Known rows, with every step that occurs
rodu/geluzir/kosesa/tana/malozo: 12.9  -9.0  2.9  -12.2  1.6  -6.7  16.8  -7.8  -7.5  24.2  22.0  14.5  -6.1  18.4  -8.5  0.5  -13.7  -7.2  -4.5  19.4  -11.0  20.4  10.0  11.3  14.8  3.8  -6.8  -10.8  2.4  13.5  -12.4  12.3  -6.7  4.5  5.1  -4.0  -8.1  3.3  17.4  -8.8  3.5  10.4  18.8  30.7  8.8  14.9  -20.2  19.3
geluzir/malozo/vikirud/rodu: -8.9  -11.5  -7.6  17.8  -6.2  6.7  -15.7  -11.9  -13.0  -8.1  -2.2  -19.9  8.5  36.9  6.2  -3.9  -5.8  -16.3  -12.4  0.5  -3.6  3.8  8.5  13.5  23.9  13.8  -3.6  10.8  -11.0  -6.7  -45.0  -7.5  19.0  1.7  -5.9  11.9  8.0  -6.0  -5.4  -1.2  -22.6  13.8  -18.4  -18.0  5.0  -5.7  -1.2  5.7
kosesa/ronuf/vatu/malozo/vikirud: -5.8  -12.4  5.7  0.6  1.2  31.1  0.1  -24.3  -2.7  2.3  11.2  -1.3  14.3  23.3  -10.3  13.7  -16.7  -4.7  -4.7  3.1  6.4  -10.8  6.6  25.7  3.7  5.5  -25.3  6.7  -12.1  14.0  -51.5  -11.4  6.8  -8.9  -11.5  -0.8  10.9  3.6  -0.6  -8.2  -15.3  0.1  -0.9  -1.4  -2.7  -10.8  -3.2  6.2
vikirud/tana/malozo/kosesa: -6.2  16.2  -18.6  -8.2  3.2  6.6  14.5  -0.5  10.7  1.3  24.2  -3.0  34.3  30.2  -6.2  16.8  -10.2  -31.8  -26.3  9.1  2.8  -5.5  -2.4  1.5  -6.0  17.6  -3.2  -2.3  -12.5  -22.1  -1.4  15.6  -13.7  -3.6  0.7  -1.4  -7.2  6.1  -7.6  -16.6  -8.4  5.0  1.7  22.1  -24.7  6.7  -5.7  -1.1
vikirud/tana/malozo/kosesa/rodu/vatu: 7.3  1.0  -33.8  -7.6  10.9  21.0  -2.5  -14.4  -0.7  9.6  20.0  -5.5  12.5  26.6  -19.4  8.8  -4.7  -34.4  -27.9  9.1  -1.0  19.7  19.5  16.7  -5.2  25.8  -10.6  -3.2  -6.7  -8.7  -12.2  -10.5  1.3  -6.0  5.2  -10.0  -1.5  15.4  -7.6  -22.0  -20.7  -5.8  -9.9  26.8  -31.7  7.2  -8.0  15.1
tana/malozo/kosesa/rodu/vatu: 10.3  -2.5  -34.0  -12.0  17.0  10.4  -5.1  -12.5  -0.9  24.2  12.0  -7.8  7.6  8.4  -22.5  -3.1  -1.4  -26.5  -18.4  6.1  4.6  26.7  17.6  11.2  -2.3  13.4  -8.9  0.4  2.0  11.6  -12.1  -34.0  2.2  -4.6  -2.0  -7.3  3.7  25.5  -5.0  -24.5  -11.3  -12.2  -16.1  18.9  -12.1  6.2  -1.9  20.3
tana/malozo/vikirud/rodu/geluzir: -2.8  -1.6  -7.4  -10.4  -6.1  20.4  0.5  -2.9  4.6  12.5  18.2  -20.5  -6.3  54.1  7.7  -4.9  3.8  -12.3  -27.8  3.9  -8.0  21.1  -0.7  25.2  29.5  -1.5  2.9  -4.8  -12.7  3.1  -35.9  -2.6  3.4  -0.3  -7.9  6.2  -10.2  8.6  -21.3  -10.4  -17.6  5.7  -22.3  -9.8  -1.6  21.3  7.8  6.8
tana/malozo/vikirud/ronuf: -9.8  26.7  -1.6  -16.6  -5.5  0.4  2.8  -5.7  2.7  16.6  5.6  -12.6  3.7  23.9  -4.5  -5.2  -2.7  -15.1  -20.3  3.9  14.7  -10.1  0.7  5.1  15.2  18.8  -4.4  8.3  -2.5  13.5  -27.8  15.8  11.8  -10.5  -2.5  7.5  10.3  9.2  -3.6  12.3  -13.5  1.3  -10.4  -1.0  -6.3  16.1  6.0  6.4
ronuf/vatu/malozo/rodu: 18.2  -26.0  -7.2  6.8  8.7  18.5  3.5  -19.8  11.2  15.2  2.3  2.0  33.9  25.3  -15.3  16.3  -15.6  -15.1  1.8  6.0  2.1  12.7  12.1  22.6  5.1  12.5  -24.5  4.1  -5.7  3.9  -25.8  -3.7  9.7  14.5  -6.5  -19.9  -7.2  21.7  -2.9  -28.5  -24.4  8.1  -5.1  1.8  -2.3  -34.4  10.4  18.9
ronuf/rodu/malozo/kosesa: -12.9  -27.3  -30.7  6.5  20.3  8.0  -3.3  2.8  1.4  14.1  14.5  0.0  31.2  28.1  -15.2  8.8  -15.9  -29.1  -8.9  -11.2  -5.1  22.5  1.8  6.3  10.6  4.0  -12.5  4.9  -7.0  -8.4  -4.9  -24.7  3.2  6.0  -9.1  2.1  7.2  11.3  5.1  0.1  9.8  -0.3  -5.8  11.6  -7.6  0.4  -3.3  3.9
rodu/vatu/geluzir/vikirud/malozo/tana: 6.6  -14.0  -7.6  1.4  11.4  22.6  17.4  -2.7  3.7  -0.2  7.1  14.7  -23.4  16.8  -9.9  -0.7  -5.3  13.6  -19.2  -3.4  -1.9  21.5  -7.2  -0.7  4.5  24.8  -13.1  -6.4  -11.6  -1.7  -22.9  2.2  -51.7  -20.8  -1.8  -16.9  2.9  -3.0  6.4  -10.5  -32.8  -3.4  -12.2  19.2  -13.0  6.2  7.7  5.1
tana/malozo/rodu/vatu: 12.3  4.2  -9.6  -17.0  11.7  3.7  -1.8  -8.2  22.8  45.7  -0.5  -13.4  5.7  19.0  -11.5  -8.3  -8.0  -19.3  -6.9  9.0  -3.2  28.2  6.2  10.2  -1.5  14.1  -8.6  3.2  2.8  8.7  -1.6  -20.0  -1.4  1.1  4.3  -13.2  -8.8  23.0  -2.6  -17.0  -28.5  1.0  -18.3  6.1  -2.2  -7.5  7.8  27.3
vatu/geluzir/rodu/malozo/vikirud: 12.0  -10.5  -5.6  5.1  7.7  1.9  1.8  -12.0  -17.6  19.8  -11.0  -6.0  -0.3  34.8  -8.0  12.7  -5.2  -0.1  -15.3  2.8  2.3  14.6  4.3  11.1  15.7  10.3  -12.8  4.8  -15.8  -5.1  7.7  11.2  7.0  -14.0  0.0  -2.7  6.9  0.2  1.2  -4.1  -21.9  7.0  -4.9  -13.4  3.9  1.7  6.6  7.3
tana/malozo/vikirud/rodu/geluzir/kosesa/ronuf: -5.2  -8.0  0.5  -11.5  -0.4  30.6  3.6  -10.2  -5.3  32.8  32.0  -6.0  -14.7  51.0  -14.2  -14.4  -4.6  -8.3  -24.4  18.8  -14.2  23.1  -7.5  18.8  27.6  -1.7  -10.4  -1.1  -1.0  19.1  -45.1  -22.0  15.0  -3.7  -1.3  5.4  7.6  3.0  -0.1  6.4  -0.9  1.8  -3.1  8.3  1.3  25.4  -2.9  10.2
malozo/rodu/vatu/geluzir/kosesa/ronuf: 22.0  -3.1  7.8  -3.9  22.7  27.1  5.0  -8.3  -14.4  47.9  12.7  14.1  -34.9  27.5  -37.8  -15.8  -3.6  6.4  -2.3  30.0  -10.1  40.0  2.3  0.3  -12.9  -1.3  -33.3  -7.6  8.3  26.1  24.0  -26.5  3.1  3.8  16.8  -24.8  12.9  6.1  17.0  -8.4  -14.9  -8.5  3.1  9.1  -8.0  4.1  15.4  18.7
tana/malozo/rodu/geluzir/kosesa/ronuf: 13.6  -7.9  1.7  -21.4  7.9  22.0  16.9  -7.8  7.6  59.1  28.6  12.8  6.1  28.8  -30.6  -13.5  -11.5  -9.6  -9.2  20.2  -18.8  24.8  -11.0  10.1  7.3  -1.4  -27.2  2.9  12.8  27.0  -14.2  -18.7  -6.9  2.4  7.5  -18.6  -3.6  16.8  10.2  -8.2  -0.3  -5.1  18.7  16.7  4.7  4.2  0.4  17.6
rodu/geluzir/vatu/malozo: 22.7  -7.3  15.9  -15.2  -5.1  15.4  11.0  -11.2  -6.2  5.3  -2.0  8.1  -0.1  13.2  -6.5  21.3  -29.2  -7.1  -7.7  7.7  -13.8  8.0  8.2  34.5  -2.5  1.3  -29.6  -10.1  -3.4  21.8  -7.6  -11.4  -0.8  -1.2  2.2  -9.2  -9.5  12.7  5.8  -34.2  -9.3  7.1  -8.2  -5.7  18.4  -15.2  -11.3  16.7
vatu/malozo/kosesa/ronuf/rodu/geluzir/vikirud/tana: -14.9  -14.1  -14.8  4.8  -11.0  51.8  26.8  -25.3  -3.4  -11.7  44.4  26.9  23.9  66.8  -26.9  17.4  -24.9  -13.1  -20.5  -9.2  -23.2  8.1  -11.1  33.8  7.1  15.0  -32.1  -3.0  -12.0  4.2  -51.8  -3.2  -6.2  2.6  -6.2  0.0  1.2  0.6  0.9  -24.4  -13.3  -16.4  30.6  11.0  -37.2  6.7  -14.1  -6.0
geluzir/vikirud/tana/malozo: -7.9  23.1  -5.1  -6.7  -12.1  4.3  12.7  -13.5  14.6  -3.2  15.4  5.4  29.7  36.0  3.9  22.2  -11.1  -7.2  -13.7  1.7  -1.0  -3.1  -6.0  8.5  10.5  30.4  11.7  5.0  -6.4  -20.3  -44.4  26.5  -9.7  -12.9  -3.4  8.0  -10.0  1.4  2.3  0.7  -17.0  3.0  14.3  18.3  -21.7  1.2  -9.0  -2.8
vikirud/ronuf/vatu/malozo/kosesa/rodu/geluzir/tana: 17.2  -54.2  -25.0  5.0  16.5  42.0  9.3  -30.5  -32.5  -15.5  20.3  14.6  5.9  33.5  -45.4  20.0  -24.1  -28.8  -20.7  -11.2  -11.7  11.8  18.0  27.2  17.7  21.2  -29.1  -13.8  -3.9  31.5  -58.0  -6.3  -5.8  12.4  -7.4  -22.6  6.1  27.2  -10.4  -34.5  -1.5  -13.7  9.6  -0.2  -33.7  -0.8  -11.8  12.9
tana/malozo/kosesa/ronuf/rodu: -10.9  -1.1  -23.9  -2.0  3.6  9.7  6.8  -14.0  14.6  20.4  35.1  -7.1  32.2  29.1  -25.3  -1.5  -6.5  -28.9  -19.0  0.0  -2.9  12.2  -8.8  -2.3  2.6  1.3  -13.8  0.3  -1.1  19.7  -24.9  -34.1  -0.6  2.6  -8.7  -10.4  9.5  13.9  -5.4  -3.4  16.0  -21.2  11.9  13.5  -9.4  9.5  -0.1  7.3
geluzir/rodu/malozo/kosesa/ronuf/vatu: 2.1  -50.2  -9.7  3.2  29.9  25.3  -7.7  -32.7  -13.7  25.3  9.8  0.9  31.4  18.4  -40.8  24.0  -19.7  -15.6  -12.5  -8.0  -8.3  9.8  -4.1  -2.5  2.7  9.4  -28.0  0.0  0.7  8.7  -38.3  -31.1  -7.5  -10.2  -12.4  -14.4  18.3  15.1  0.7  -7.4  8.6  -3.3  15.3  8.6  -11.6  -18.3  -12.5  5.2
kosesa/tana/malozo/rodu: 15.4  -5.2  -8.6  -0.5  -6.3  -6.2  12.4  -15.0  17.2  22.7  3.5  -4.2  29.9  20.4  -1.4  -3.2  -4.5  -11.4  1.9  12.3  -4.4  17.5  13.4  2.2  9.4  19.6  -11.5  -0.3  4.5  4.4  -15.1  21.1  -4.4  8.2  6.9  -7.9  -10.8  18.0  -5.6  -15.8  -24.0  0.1  14.7  19.1  -4.9  -6.9  -3.8  13.6
geluzir/vikirud/malozo/rodu/vatu: 5.6  -11.4  -11.4  -4.9  9.5  29.2  -1.7  -0.9  15.5  36.0  -3.6  11.9  -12.7  14.2  -15.1  -8.5  -2.2  -0.2  -11.5  0.6  0.9  28.7  -11.5  11.0  11.3  28.2  -9.8  17.5  4.2  -3.3  -34.7  -18.0  -17.4  -4.2  3.7  4.7  4.4  12.9  3.8  -3.5  -43.7  4.7  -6.8  8.6  -12.3  -8.0  1.7  8.1
vikirud/rodu/vatu/geluzir/tana/malozo: 14.1  -12.3  -13.4  4.0  13.3  -4.1  -1.6  -16.3  -0.1  -1.7  4.7  -23.5  -24.7  51.0  -9.2  6.1  -11.0  -19.8  -19.7  6.9  -18.7  40.5  5.9  3.9  16.1  16.9  9.3  -21.7  -14.9  14.9  -21.4  -17.6  -9.1  3.8  -0.7  -20.1  -5.0  13.7  -12.0  -18.3  -8.2  0.9  -23.0  -4.4  -17.2  19.1  5.5  22.8
geluzir/kosesa/malozo/vikirud/rodu: -13.5  -20.7  -12.2  15.2  -2.0  11.3  -7.8  -1.6  -3.4  12.5  2.6  -3.2  0.2  26.8  -0.4  -13.6  -16.2  -13.6  -19.9  22.4  3.6  21.8  17.7  15.6  15.9  23.5  5.2  8.3  -7.9  0.7  -31.5  -7.2  40.9  6.6  4.7  21.8  26.7  -12.7  6.1  14.5  -6.3  7.7  -3.2  19.7  10.6  14.4  -1.9  4.8
vikirud/ronuf/rodu/vatu/geluzir/tana/malozo: 10.1  -4.4  -13.5  0.4  11.1  -7.3  0.6  -20.8  -4.2  9.2  14.1  -13.9  -26.5  50.8  -30.5  4.4  -15.9  -30.7  -22.7  -2.9  -9.9  35.0  8.2  3.1  16.0  22.8  -1.5  -19.8  -10.7  37.3  -17.6  -13.9  -0.7  8.0  0.2  -32.5  6.8  13.7  0.7  1.8  1.5  -13.6  -7.0  -6.0  -21.9  23.4  7.9  31.2
geluzir/vikirud/rodu/vatu/malozo/kosesa/tana: -5.1  -23.7  -18.0  14.9  2.5  21.3  9.1  -33.9  -10.2  -17.8  2.8  8.1  2.4  43.8  -9.7  3.5  -20.9  -3.2  -1.0  3.6  -11.3  26.5  14.2  20.1  12.0  33.6  -15.9  -6.9  -3.4  2.2  -55.7  -7.6  14.5  6.6  -4.6  22.3  11.5  13.3  1.6  -37.1  -38.2  3.4  -6.2  20.6  -29.0  -1.3  -20.1  7.6
vikirud/rodu/malozo/kosesa/ronuf/vatu/geluzir/tana: 1.7  -57.3  -16.2  17.7  38.6  35.4  -3.7  -18.6  -24.4  -10.1  21.5  -4.6  10.4  63.0  -31.3  28.3  -21.4  -17.7  -17.2  -2.2  -24.6  32.7  -1.3  -4.4  14.1  6.8  -22.6  -21.6  -13.6  9.4  -50.2  -22.9  -30.2  1.4  -13.0  -20.5  11.9  17.1  -13.8  -15.1  16.2  -4.0  2.2  2.6  -35.7  8.1  0.8  -6.2
malozo/vikirud/geluzir/ronuf/vatu: 4.3  -1.5  12.6  13.1  5.1  41.9  -16.3  -6.2  -15.8  -13.7  15.1  2.5  -10.9  36.7  3.2  9.0  1.4  9.1  -7.4  5.8  8.0  -6.0  4.6  9.2  30.4  5.7  -4.4  0.7  -11.8  1.9  -43.7  -16.7  9.5  5.4  -11.4  -10.8  -0.5  -7.1  -12.6  11.0  -17.3  -10.1  6.7  -16.9  -9.2  9.9  -9.1  -5.6
vatu/rodu/malozo/vikirud/geluzir: -2.1  5.9  -14.3  2.2  18.5  12.6  -3.3  -1.4  -4.9  -11.9  -4.3  -0.4  -11.4  35.5  8.5  6.0  -8.5  -3.3  -20.3  10.2  -1.0  9.3  11.2  24.8  31.9  7.8  -18.3  12.0  0.1  -8.4  -27.8  4.0  26.8  -3.4  -3.8  -6.0  -3.8  0.8  2.3  -4.9  -13.5  6.5  13.1  0.9  -12.9  12.8  1.3  5.1
ronuf/vatu/geluzir/vikirud/malozo/kosesa/tana: 14.0  -18.1  -11.7  15.6  16.9  28.1  13.9  -6.6  -20.4  -7.6  25.6  27.1  0.1  34.4  -18.7  29.9  2.6  5.7  -23.5  12.6  16.3  24.0  1.4  -2.6  11.2  15.3  -14.5  -12.1  -13.0  -5.3  -43.0  20.6  -47.3  0.8  -11.3  -4.2  7.3  6.8  -5.0  -22.6  -18.5  3.3  21.6  24.0  -27.0  5.8  1.6  -11.4
vatu/malozo/vikirud/geluzir: -4.0  21.2  -5.6  1.9  -5.4  9.4  5.8  2.2  0.9  -13.9  -0.5  5.4  -9.0  29.9  12.6  1.7  -13.4  -2.6  -17.1  15.5  3.0  -11.1  13.2  28.8  20.4  15.3  -13.6  11.6  -17.6  -1.1  -22.6  0.9  24.4  2.0  -11.1  0.3  -6.7  -3.8  -2.9  -14.1  -25.4  10.8  -1.4  -5.6  -2.7  8.5  -8.1  3.2

Rows
-0.4  -29.5  -11.9  12.5  2.2  10.2  5.4  -20.7  -33.6  -5.3  27.4  11.3  3.8  44.3  -30.2  -0.4  -17.7  -28.8  -16.1  -8.5  -18.1  14.9  15.3  9.9  15.6  10.4  -37.1  -13.0  -2.7  28.1  -34.5  6.5  -6.1  19.9  -2.8  -14.2  10.4  2.7  4.4  -16.7  -1.6  -3.9  22.4  -0.2  -15.7  8.3  -14.2  11.3 -> vikirud/ronuf/rodu/geluzir/malozo/kosesa/tana
-10.3  0.9  -4.2  -6.3  -16.5  33.0  13.3  -24.2  11.4  7.2  45.0  9.9  16.7  65.3  -14.8  16.0  -11.8  -9.2  -22.7  -8.7  -24.7  17.2  -12.7  24.4  19.4  13.4  -8.8  -5.5  -6.7  8.9  -66.8  1.1  -13.9  -5.9  -6.6  -9.8  -8.7  -0.3  -1.8  4.1  -1.7  -17.6  33.2  10.5  -26.3  15.4  -8.6  0.6 -> kosesa/ronuf/rodu/geluzir/vikirud/tana/malozo
3.1  -29.6  -1.1  15.1  13.9  44.7  -8.0  -30.0  -13.3  -19.5  11.4  -2.6  30.4  49.9  -2.5  30.6  -14.5  -14.6  -1.2  -7.5  1.0  -0.7  0.8  25.5  26.6  18.7  -26.1  7.3  -6.7  -21.8  -50.9  15.3  17.1  -6.6  7.9  -5.9  5.1  -1.3  3.6  5.5  -25.1  -0.4  12.5  5.3  -24.9  -7.6  -7.1  4.3 -> geluzir/ronuf/vatu/rodu/malozo/vikirud/tana
7.9  -25.4  5.2  1.0  -0.8  44.3  -11.2  -21.4  -6.1  7.4  29.3  -18.2  10.0  65.8  -0.9  8.9  0.9  -10.3  -14.1  -4.1  -6.6  18.7  -6.3  23.1  40.7  0.6  -5.8  -8.7  -14.3  12.2  -69.4  -19.2  1.4  4.6  -11.2  -6.2  -5.2  12.7  -23.2  -4.2  -17.9  -4.8  -17.3  -16.1  -1.8  11.8  1.2  7.9 -> tana/malozo/vikirud/rodu/geluzir/ronuf/vatu
-2.4  1.0  -15.8  2.0  13.7  41.8  16.7  -43.6  2.6  -11.9  40.3  7.2  41.4  51.9  -30.8  35.9  -11.2  -15.7  -29.1  5.8  6.0  5.9  -9.1  9.6  5.4  19.4  -15.7  -4.5  7.5  -3.9  -75.6  9.1  -9.0  -8.9  -5.5  -12.5  3.2  13.5  -4.8  -23.0  -7.5  -19.7  42.2  27.5  -48.4  -6.2  2.6  1.0 -> geluzir/vikirud/tana/malozo/kosesa/ronuf/vatu/rodu
10.6  -4.6  2.2  -17.4  1.5  32.9  19.9  -9.3  7.8  44.8  36.9  14.7  11.4  47.1  -27.8  -0.8  -15.0  -17.8  -19.2  23.4  -24.5  18.2  -8.3  15.6  3.9  10.5  -29.4  -1.3  3.5  6.3  -14.3  4.9  -7.8  1.4  14.0  -21.2  -8.7  6.4  8.0  -5.6  -9.9  1.7  25.7  24.9  -15.5  5.6  -5.3  12.6 -> vikirud/tana/malozo/rodu/geluzir/kosesa/ronuf
13.3  -28.5  -3.8  3.1  6.8  36.6  -19.8  -24.6  -43.0  5.5  15.0  1.5  -7.3  36.7  -26.4  9.9  -4.7  -15.5  -22.8  -6.4  -0.3  9.4  27.3  32.0  26.4  10.1  -30.1  0.2  -3.6  26.4  -70.8  -0.3  3.7  0.0  -10.5  -18.5  9.3  8.3  -4.6  -6.1  -16.5  -1.9  -0.2  -19.2  -6.8  -4.7  3.1  14.7 -> kosesa/rodu/geluzir/malozo/vikirud/ronuf/vatu
26.4  -23.5  2.3  -5.1  19.0  9.3  12.7  -39.0  -22.6  10.3  29.7  13.0  -12.2  36.5  -35.0  14.9  -11.0  -15.0  -18.3  21.2  -0.8  28.4  16.6  16.5  27.8  8.1  -26.6  -21.3  18.0  35.4  -51.5  23.8  17.6  14.4  5.1  -31.8  4.5  16.3  16.6  -13.9  8.4  3.0  35.3  30.7  -14.6  6.3  0.1  33.5 -> vikirud/ronuf/vatu/rodu/geluzir/kosesa/tana/malozo
3.9  -3.1  -12.1  6.8  16.8  33.4  6.6  -29.1  -9.2  3.7  40.6  -0.3  21.8  72.7  -28.0  26.3  0.8  -0.6  -28.9  12.7  -0.4  32.1  -9.5  -3.2  14.5  6.3  -12.7  -18.2  -6.7  16.9  -72.7  -16.4  -20.2  -1.9  -22.4  -14.7  7.9  23.0  -18.7  -24.4  1.3  -14.7  7.6  8.5  -31.2  8.1  21.4  -6.0 -> tana/malozo/kosesa/ronuf/vatu/geluzir/vikirud/rodu
9.5  -9.4  5.3  2.0  -20.1  44.2  6.9  -14.9  -2.9  -3.9  17.4  -1.7  3.3  59.3  -3.7  26.9  -26.2  -25.3  -27.1  5.5  -7.6  13.6  18.7  54.7  11.9  13.6  -21.1  -9.0  -22.7  -3.1  -13.1  2.8  20.4  3.5  6.0  -2.8  -8.9  -5.8  -1.9  -16.0  -31.8  2.8  -9.7  -8.8  -2.8  -7.0  -11.7  17.1 -> ronuf/rodu/geluzir/vatu/malozo/vikirud/tana
7.8  -52.8  -3.6  3.8  13.4  59.9  21.5  -33.5  2.7  -12.6  31.9  19.9  -0.4  22.7  -28.0  10.8  -6.7  12.7  -24.1  -15.5  -12.5  14.5  -18.4  14.0  21.9  7.5  -33.0  -7.9  9.9  16.2  -90.6  0.2  -48.1  -15.9  -6.4  -32.9  1.1  3.5  -1.7  -15.5  -10.5  -21.3  35.5  22.3  -22.1  -6.2  4.5  3.3 -> kosesa/ronuf/vatu/rodu/geluzir/vikirud/malozo/tana
7.9  -54.8  8.1  -1.6  14.4  39.3  23.6  -28.4  -6.4  8.0  32.3  21.8  10.9  18.9  -31.8  7.7  -33.7  -1.4  -2.6  3.0  -20.7  4.2  4.9  19.7  2.8  3.6  -39.2  -14.0  -3.4  23.5  -42.8  -14.1  -19.3  -5.5  -6.3  -33.3  1.2  0.4  19.6  -17.9  3.6  -3.0  9.9  29.2  3.3  -15.2  -12.4  20.9 -> rodu/geluzir/kosesa/ronuf/vatu/malozo/tana
11.3  5.2  -5.2  4.3  0.7  5.4  -2.2  -17.6  -8.9  4.3  7.8  -22.8  -29.9  61.2  6.8  -2.5  4.4  -4.6  -19.7  21.8  -1.5  40.6  24.6  16.4  17.6  13.5  -6.2  -19.3  -18.2  8.8  -19.7  9.8  6.5  -0.1  1.3  -1.4  0.5  5.3  -13.6  -18.4  -36.6  6.6  -24.1  4.7  -13.9  26.3  8.1  17.7 -> kosesa/tana/malozo/vikirud/rodu/vatu/geluzir
16.4  -55.4  2.3  0.7  9.6  45.5  14.1  -30.0  0.3  9.9  15.2  8.8  12.4  38.2  -31.8  13.5  -32.2  -13.3  -0.9  -7.4  -29.4  14.7  0.0  27.7  8.8  8.4  -32.1  -8.4  -3.9  28.5  -52.2  -14.3  -25.5  9.7  -2.7  -28.4  -9.5  18.9  -8.6  -32.3  -13.0  -10.3  19.9  -8.1  -16.4  -16.6  -10.2  14.9 -> kosesa/ronuf/vatu/malozo/rodu/geluzir/tana
22.1  -7.7  -5.5  6.8  13.3  -10.8  1.3  -19.8  -14.4  17.8  14.4  -4.2  -29.8  48.3  -12.5  -0.4  -4.9  -8.5  -11.5  35.7  -10.6  52.6  21.8  4.6  15.9  14.9  -8.6  -22.6  -5.7  16.1  -10.6  -4.3  17.8  10.9  6.4  -15.8  5.6  7.4  12.0  -13.7  -9.7  15.3  -10.6  29.4  -5.1  19.3  0.9  29.8 -> vikirud/rodu/vatu/geluzir/kosesa/tana/malozo
6.9  -21.3  -25.8  9.9  8.8  35.4  4.6  -38.3  -24.0  -9.8  15.3  22.4  31.4  30.2  -39.3  22.9  -12.1  -9.4  -13.1  -3.2  12.5  6.6  14.9  19.6  16.9  34.2  -27.3  4.0  5.4  19.6  -79.7  -2.0  19.3  3.3  -15.7  -3.1  19.7  28.9  0.6  -22.1  -14.3  -13.3  11.0  12.9  -32.1  -15.4  0.9  3.2 -> geluzir/vikirud/ronuf/vatu/malozo/kosesa/rodu
1.7  5.5  -8.0  17.7  1.4  17.2  -11.6  -12.5  -19.6  -2.4  16.5  -11.4  -18.0  67.4  -7.4  12.4  -11.7  -27.6  -25.8  5.7  -2.7  23.7  23.2  28.8  4.9  15.2  -14.7  -4.8  -31.7  -10.3  -1.8  0.0  4.7  1.2  2.8  -15.9  2.1  -19.4  6.0  -6.4  -37.1  6.5  -15.1  -15.1  -13.8  5.0  6.8  22.0 -> ronuf/rodu/vatu/geluzir/malozo/vikirud/tana
5.2  4.1  -24.5  -17.3  2.2  28.6  14.8  -18.2  -17.9  14.0  27.7  18.2  11.0  36.6  -32.7  2.8  -0.5  -7.7  -27.8  -4.0  -2.0  17.3  -0.6  13.5  21.0  20.4  -17.6  -1.5  12.0  26.8  -59.9  2.7  -7.7  -5.1  -8.7  -0.4  5.4  29.9  -7.8  -19.2  -6.2  -22.5  16.2  10.5  -28.5  18.6  2.3  -1.3 -> tana/malozo/kosesa/rodu/geluzir/vikirud/ronuf
16.9  -17.2  6.6  -9.7  3.1  32.3  12.5  -32.9  -5.1  25.1  23.3  14.4  12.9  57.7  -25.5  15.2  -9.0  1.4  -11.0  1.7  -7.3  29.0  10.5  15.8  27.6  24.8  -20.0  -14.5  10.4  25.2  -78.1  31.7  -21.0  7.8  -7.5  -15.1  -7.7  27.9  -8.1  -16.5  -27.2  -6.6  27.3  10.9  -28.2  -3.2  2.0  10.9 -> kosesa/tana/malozo/rodu/geluzir/vikirud/ronuf/vatu
12.4  -26.0  -9.5  -3.9  13.4  30.0  9.1  -26.5  -2.6  -4.5  18.9  -17.0  -4.3  43.4  -12.4  20.1  -13.1  -22.7  -26.0  -5.2  4.1  18.4  5.8  30.2  29.3  -0.2  10.9  -11.4  -4.1  8.9  -49.5  5.2  -14.9  -0.2  -2.9  -13.9  -14.7  10.8  -14.3  -23.6  -12.2  -13.1  11.9  -9.9  -15.8  6.8  0.8  24.3 -> ronuf/vatu/rodu/geluzir/tana/malozo/vikirud
16.0  -47.1  0.8  8.5  19.4  24.2  9.6  -42.1  -22.7  -23.2  18.1  1.6  9.5  30.0  -31.5  12.3  -20.9  -15.4  -18.2  -15.6  -14.5  3.6  11.7  13.6  16.5  8.9  -42.5  -17.8  8.0  26.9  -61.3  17.0  -17.6  1.2  -4.2  -51.6  0.0  5.2  5.4  -27.0  -5.2  -8.0  15.8  0.0  -12.5  -20.0  11.2  26.7 -> vikirud/ronuf/vatu/rodu/geluzir/malozo/tana
-4.7  -45.3  -10.8  10.3  7.3  20.5  12.1  -34.0  8.9  14.7  20.0  7.8  2.6  15.4  -33.6  -15.4  -34.4  -15.8  2.7  0.1  -18.9  18.3  10.5  15.0  1.2  21.1  -31.7  -2.5  -1.2  25.1  -23.0  -44.1  19.2  -2.1  3.4  -24.2  17.6  -4.8  32.1  1.3  -5.2  -12.2  -3.9  33.8  3.2  -11.2  -16.3  37.0 -> geluzir/kosesa/ronuf/rodu/vatu/malozo/tana
-4.6  -22.6  -24.3  -5.9  7.6  15.1  14.7  -10.8  -3.5  7.4  33.6  -3.8  3.8  49.0  -35.6  2.0  -19.5  -42.1  -31.8  -15.1  -14.0  18.7  -6.1  5.1  22.5  13.2  -1.8  -14.7  -4.6  27.7  -29.4  -10.7  -15.3  13.6  -5.1  -15.1  0.6  18.0  -10.7  -7.6  12.3  -19.8  9.1  -3.0  -26.5  25.5  -7.9  13.7 -> vikirud/ronuf/rodu/geluzir/tana/malozo/kosesa
5.4  -4.8  -25.6  0.1  21.5  3.9  7.6  -15.7  -9.3  10.4  24.2  -10.9  -17.6  54.9  -41.0  3.8  -16.7  -40.2  -32.1  -0.9  -2.9  34.8  5.0  -2.3  7.7  21.0  -5.7  -21.3  -11.7  31.5  -5.1  -20.4  -9.8  9.7  -1.2  -26.1  11.1  18.5  -4.6  -12.3  0.5  -19.1  -8.9  -1.5  -32.5  27.0  7.5  25.0 -> vikirud/ronuf/rodu/vatu/geluzir/tana/malozo/kosesa
15.4  9.2  -3.1  8.4  8.6  28.2  -5.5  -27.0  -2.0  -13.6  20.3  -7.9  7.7  47.6  -0.2  14.6  -0.2  -7.5  -19.0  13.3  13.8  2.7  2.2  17.6  41.5  9.3  -10.8  3.0  -1.8  11.5  -63.1  -11.6  25.9  6.4  -8.2  -26.5  -6.3  8.2  -11.3  -7.4  -16.6  -15.3  20.4  -5.7  -10.9  8.1  2.0  14.8 -> tana/malozo/vikirud/geluzir/ronuf/vatu/rodu
